Here is a tiny trained network, its code and every weight. The questions are about switching its units off for an input and a target symbol, where a switched-off unit gives its printed mean instead of its output.

import numpy as np


def w(rows, s, z=0):
    codes = np.array(rows[::2]) - 128.0
    scale = np.full(codes.shape[1], s)
    scale[-1] = z or s
    return codes * scale


def f(y):
    return y / 2 * (1 + np.tanh(0.7978845608 * (y + 0.044715 * y**3)))


def softmax(a):
    e = np.exp(a - a.max(-1, keepdims=True))
    return e / e.sum(-1, keepdims=True)


def log_softmax(a):
    a = a - a.max(-1, keepdims=True)
    return a - np.log(np.exp(a).sum(-1, keepdims=True))


def net(x, mask):
    ids = ['ΓΞΦΩβζηπτ'.index(c) for c in x.split()]
    T = len(ids)
    res = E[ids] + P[:T]
    u = 0
    for l in range(2):
        r = res
        for j in range(2):
            rows = slice(2 * j, 2 * j + 2)
            q, k, v = (r @ M[l][rows].T for M in (Q, K, V))
            z = softmax(np.where(np.tri(T) > 0, q @ k.T / 2**0.5, -1e9)) @ v
            o = O[l][rows]
            res = res + np.where(mask[u + j], z, o[:, -1]) @ o[:, :-1]
        u += 2
        y = f(res @ A[l][:, :-1].T + A[l][:, -1])
        res = res + np.where(mask[u : u + 8], y, B[l][:, -1]) @ B[l][:, :-1]
        u += 8
    return log_softmax(res[-1] @ U[:, :-1].T + U[:, -1])


Q, K, V, O, A, B = {}, {}, {}, {}, {}, {}
E = w([
[163,172,211,236,151],'Γ',
[35,84,211,141,119],'Ξ',
[66,91,210,135,139],'Φ',
[149,17,179,77,124],'Ω',
[141,25,167,137,53],'β',
[138,6,175,120,68],'ζ',
[153,142,75,163,105],'η',
[85,169,79,172,20],'π',
[73,176,107,154,226],'τ',
],0.016)
P = w([
[117,192,248,4,53],'0',
[115,181,235,21,71],'1',
[112,169,221,34,83],'2',
[108,158,208,51,100],'3',
[105,148,194,67,115],'4',
[100,138,180,85,126],'5',
[95,127,163,94,144],'6',
[91,119,149,113,158],'7',
[86,109,132,125,173],'8',
[82,101,116,139,186],'9',
[76,93,101,152,201],'10',
[76,84,86,162,213],'11',
[71,76,73,179,229],'12',
],0.011)
Q[0] = w([
[245,153,34,111,85],'L0H0',
[127,235,45,77,122],'L0H0',
[10,58,104,59,77],'L0H1',
[234,211,107,75,150],'L0H1',
],0.014)
K[0] = w([
[126,197,254,128,76],'L0H0',
[144,169,102,65,123],'L0H0',
[86,76,40,139,147],'L0H1',
[142,160,179,32,110],'L0H1',
],0.016)
V[0] = w([
[73,120,94,159,131],'L0H0',
[135,156,166,134,147],'L0H0',
[156,149,132,149,126],'L0H1',
[127,154,254,152,125],'L0H1',
],0.0086)
O[0] = w([
[129,116,172,206,73,98],'L0H0',
[171,102,99,120,204,121],'L0H0',
[137,97,89,126,53,92],'L0H1',
[153,64,8,2,198,254],'L0H1',
],0.0058,0.0075)
A[0] = w([
[169,207,136,115,102,142],'L0N0',
[124,35,176,137,172,179],'L0N1',
[77,192,68,135,192,46],'L0N2',
[165,105,148,117,115,254],'L0N3',
[254,109,119,165,78,195],'L0N4',
[77,137,62,110,133,48],'L0N5',
[120,130,250,122,76,89],'L0N6',
[123,55,64,118,127,229],'L0N7',
],0.011,0.0092)
B[0] = w([
[179,110,54,83,188,125],'L0N0',
[189,154,188,125,130,250],'L0N1',
[171,202,174,143,77,131],'L0N2',
[101,122,133,121,117,207],'L0N3',
[9,161,133,104,180,138],'L0N4',
[244,137,106,103,112,123],'L0N5',
[93,141,159,79,75,155],'L0N6',
[68,164,167,181,122,225],'L0N7',
],0.013,0.017)
Q[1] = w([
[131,157,82,107,38],'L1H0',
[83,140,201,108,106],'L1H0',
[174,83,129,130,18],'L1H1',
[28,70,251,110,118],'L1H1',
],0.016)
K[1] = w([
[157,137,83,87,112],'L1H0',
[145,146,110,215,92],'L1H0',
[89,84,155,6,90],'L1H1',
[114,52,210,175,116],'L1H1',
],0.023)
V[1] = w([
[148,57,63,133,15],'L1H0',
[97,175,90,179,126],'L1H0',
[246,162,158,118,203],'L1H1',
[30,207,100,96,235],'L1H1',
],0.011)
O[1] = w([
[190,146,230,167,152,2],'L1H0',
[158,177,159,30,79,89],'L1H0',
[234,72,118,55,203,84],'L1H1',
[207,211,85,254,164,128],'L1H1',
],0.0095,0.017)
A[1] = w([
[136,166,180,7,118,117],'L1N0',
[159,179,53,230,107,106],'L1N1',
[106,145,115,226,127,6],'L1N2',
[120,205,178,121,109,126],'L1N3',
[67,67,223,76,132,133],'L1N4',
[104,166,62,200,183,182],'L1N5',
[69,120,143,179,181,51],'L1N6',
[105,69,41,99,75,176],'L1N7',
],0.013,0.011)
B[1] = w([
[98,162,165,174,86,157],'L1N0',
[91,112,225,77,100,154],'L1N1',
[90,211,70,137,189,136],'L1N2',
[157,126,193,167,140,167],'L1N3',
[110,147,107,138,157,253],'L1N4',
[131,131,125,189,109,163],'L1N5',
[144,76,141,55,108,164],'L1N6',
[253,97,130,93,141,157],'L1N7',
],0.016,0.043)
U = w([
[87,185,46,166,192,191],'Γ',
[127,23,107,226,110,176],'Ξ',
[107,112,129,117,105,98],'Φ',
[34,117,91,113,2,80],'Ω',
[162,127,168,59,19,191],'β',
[71,94,39,162,2,221],'ζ',
[47,28,179,57,75,76],'η',
[161,155,136,117,222,166],'π',
[134,127,192,103,188,9],'τ',
],0.0091,0.014)

Each question gives the input, a string of symbols that net reads in full, and the target symbol t.
The units are the heads (2 rows each of Q, K, V and O) and the neurons (one row each of A and B). Each row of codes is followed by its name. A weight is (code - 128) times the scale printed after its matrix; where a second scale follows, it is the last column's (O, A, B and U).
mask holds one flag per unit, layer by layer, with each layer's heads first. A switched-off unit (its flag False) gives its mean, the last column of its rows in O or B, instead of its output. The means were averaged over made-up inputs and are rounded, as every weight is.
A unit's drop is (log p(t) with every unit on - log p(t) with that unit switched off) / (log p(t) with every unit on - log p(t) with every unit switched off).
The circuit of an input: a set's keep is (log p(t) with only the set's units on - log p(t) with every unit switched off) / (log p(t) with every unit on - log p(t) with every unit switched off). Starting from the 12 units with the biggest drops (on a tie, the unit counted first), units are removed one at a time, each time the one whose removal leaves the highest keep (on an exact tie, the one counted first), for as long as the keep stays at least 0.8.
circuit, biggest first: the units of the circuit, biggest drop first
top k neurons: the k neurons with the biggest drops, biggest first
k most important neurons of layer l: the k neurons of layer l with the biggest drops, biggest first
input ζ ζ τ Ω Γ ζ Ξ ζ ζ Ω β, target η: circuit, biggest first : L1H1
input Ξ π ζ, target τ: top 3 neurons : L1N3; L0N1; L0N7
input ζ ζ ζ ζ η β ζ, target Ω: top 3 neurons : L0N6; L0N1; L1N0
input ζ τ Ω ζ τ ζ ζ Ω Φ ζ Ω τ, target β: circuit, biggest first : L0N2; L1N4
input ζ ζ τ π Φ ζ η ζ, target Ω: top 2 neurons : L0N6; L1N0
input ζ β ζ β Ξ Φ Ξ ζ β ζ η Φ, target Ω: 3 most important neurons of layer 0 : L0N7; L0N6; L0N1
input Φ Ξ π ζ β, target τ: circuit, biggest first : L1N3; L1H0; L0N1; L0N4
input Ξ Ω π Φ Γ Ω, target π: circuit, biggest first : L1H0; L1N7; L1N1; L1N6
input Γ Φ Ξ ζ η Ω Φ, target Ω: top 2 neurons : L1N0; L0N6
input Ξ Ξ ζ Ξ Γ τ β, target β: circuit, biggest first : L1H0; L1N7
input Ω ζ π Ω Γ τ Φ Ξ Ξ, target Ξ: 3 most important neurons of layer 0 : L0N1; L0N7; L0N4
input Φ η Φ Ξ Ξ ζ Ξ η β Γ Γ Ξ, target ζ: top 3 neurons : L1N4; L1N3; L0N6
input Ξ η Ξ τ Ξ, target β: circuit, biggest first : L1N7; L1H0; L0N2
input Ω Ξ Ω Ξ τ Ξ Ω η ζ ζ π Φ, target τ: circuit, biggest first : L1N3; L1H0; L0N1
input Ω Φ ζ Ξ ζ ζ π ζ Γ Ξ ζ π Ξ, target τ: circuit, biggest first : L0H1; L1N3; L1H0
input ζ Ω ζ τ β Ξ Ξ ζ Ω π Ξ η, target τ: top 2 neurons : L1N1; L0N2
input ζ π ζ β, target τ: top 2 neurons : L1N3; L0N1
input Γ Ξ Γ ζ η Ξ ζ ζ Ξ β ζ ζ Ξ, target η: circuit, biggest first : L1N6
input η η Ξ β Φ, target Γ: circuit, biggest first : L1N2; L1H1; L0H1
input ζ ζ ζ Φ Ξ π Ξ Ξ, target τ: circuit, biggest first : L1H0; L1N3; L0N1
input Γ Φ η ζ Φ Ξ ζ Ω Ξ Ω, target π: 2 most important neurons of layer 1 : L1N1; L1N7
input ζ ζ π Ω Ω Γ π ζ ζ Φ Ξ Ξ Ξ, target ζ: circuit, biggest first : L1H0
input η Ξ Γ Ξ η Γ β, target Ω: 4 most important neurons of layer 0 : L0N6; L0N7; L0N1; L0N3
input Ξ ζ ζ ζ Φ ζ Γ τ Φ, target β: circuit, biggest first : L1N7; L1H0
input β Ω π Ω, target τ: circuit, biggest first : L1H0; L0N1; L1N3; L0N7
input Γ β Ξ Φ, target Γ: top 2 neurons : L0N7; L0N4
input ζ ζ ζ Ξ τ Ω Φ Ξ, target π: top 4 neurons : L0N1; L0N7; L1N7; L1N1
input Ξ π ζ π ζ Ξ Φ β, target Γ: 3 most important neurons of layer 1 : L1N2; L1N1; L1N4
